Below is a small trained network, with its code and all its weights. Each question gives an input and a class and asks what happens when units are switched off, that is, made to give their printed mean instead of their output.

import numpy as np


def w(rows, s, z=0):
    codes = np.array(rows[::2]) - 128.0
    scale = np.full(codes.shape[1], s)
    scale[-1] = z or s
    return codes * scale


def f(y):
    return np.maximum(y, 0)


def log_softmax(a):
    a = a - a.max(-1, keepdims=True)
    return a - np.log(np.exp(a).sum(-1, keepdims=True))


def net(x, mask):
    res = np.array(x, float).reshape(1, 5) / 4 @ E
    y = f(res @ A[0][:, :-1].T + A[0][:, -1])
    res = res + np.where(mask, y, B[0][:, -1]) @ B[0][:, :-1]
    return log_softmax(res[-1] @ U[:, :-1].T + U[:, -1])


A, B = {}, {}
E = w([
[189,119,96,163,103,106,187,176,166,116],'x0',
[139,68,138,44,181,73,100,157,132,2],'x1',
[205,177,72,91,55,46,108,118,59,92],'x2',
[154,125,172,112,151,197,110,95,54,83],'x3',
[111,156,135,156,195,111,190,74,124,188],'x4',
],0.0098)
A[0] = w([
[172,135,154,182,133,168,45,87,104,143,177],'N0',
[168,208,99,168,2,88,104,123,56,164,243],'N1',
[103,18,177,94,129,123,167,204,137,62,252],'N2',
[149,82,85,72,161,82,74,196,88,101,176],'N3',
[141,162,109,85,57,97,78,108,48,75,243],'N4',
[58,106,193,96,195,175,152,61,119,125,168],'N5',
[88,104,148,149,193,192,85,73,89,109,149],'N6',
],0.0071,0.003)
B[0] = w([
[95,101,147,90,85,110,102,103,103,199,188],'N0',
[105,226,81,122,131,138,167,23,166,192,254],'N1',
[150,98,148,111,217,130,133,184,71,136,235],'N2',
[191,130,112,91,156,160,117,170,148,126,224],'N3',
[142,188,103,63,170,228,156,115,43,157,251],'N4',
[105,152,254,118,90,83,121,56,49,172,228],'N5',
[118,83,170,83,80,47,103,119,57,180,214],'N6',
],0.01,0.009)
U = w([
[124,95,219,127,100,106,105,94,80,167,135],'0',
[136,160,72,245,81,114,213,149,179,158,138],'1',
[143,167,106,142,163,159,68,192,90,91,34],'2',
[118,100,186,181,152,73,164,154,157,126,57],'3',
[181,54,122,120,171,137,141,214,140,130,244],'4',
[136,57,102,107,76,115,118,113,142,115,4],'5',
[120,151,68,109,128,136,138,82,115,159,236],'6',
],0.011,0.0035)

Each question gives the input, the list of numbers given to net, and the class t.
The units are the neurons (one row each of A and B). Each row of codes is followed by its name. A weight is (code - 128) times the scale printed after its matrix; where a second scale follows, it is the last column's (A, B and U).
mask holds one flag per neuron, in row order. A switched-off neuron (its flag False) gives its mean, the last column of its row in B, instead of its output. The means were averaged over made-up inputs and are rounded, as every weight is.
A unit's drop is (log p(t) with every unit on - log p(t) with that unit switched off) / (log p(t) with every unit on - log p(t) with every unit switched off).
The circuit of an input: a set's keep is (log p(t) with only the set's units on - log p(t) with every unit switched off) / (log p(t) with every unit on - log p(t) with every unit switched off). Starting from all 7 units, units are removed one at a time, each time the one whose removal leaves the highest keep (on an exact tie, the one counted first), for as long as the keep stays at least 0.8.
circuit, biggest first: the units of the circuit, biggest drop first
k most important neurons: the k neurons with the biggest drops, biggest first
drop when u is switched off: that unit's drop, to one decimal
input [8,8,7,0,3], class 4: circuit, biggest first : N3
input [8,-8,3,8,5], class 1: circuit, biggest first : N4, N5
input [5,-5,-5,1,-3], class 1: circuit, biggest first : N5, N4
input [-1,8,5,-2,3], class 4: circuit, biggest first : N1, N3
input [5,-2,-8,-1,-5], class 4: circuit, biggest first : N1, N5
input [1,6,3,4,4], class 4: circuit, biggest first : N1, N3
input [0,3,-8,-1,-8], class 4: 2 most important neurons : N2, N1
input [5,8,7,-5,5], class 4: 3 most important neurons : N3, N5, N2
input [3,3,-8,-8,7], class 3: 2 most important neurons : N4, N6
input [-1,1,4,8,-2], class 6: 2 most important neurons : N4, N5
input [-1,-7,1,7,-6], class 6: 2 most important neurons : N1, N5
input [-8,6,7,6,-4], class 2: 2 most important neurons : N3, N4
input [8,-2,-2,-3,-5], class 1: drop when N6 is switched off : 0.1
input [2,-4,3,-3,8], class 1: most important neuron : N4
input [8,7,7,-8,3], class 4: drop when N2 is switched off : 0.3
input [-4,8,1,-4,-7], class 4: drop when N2 is switched off : 0.2
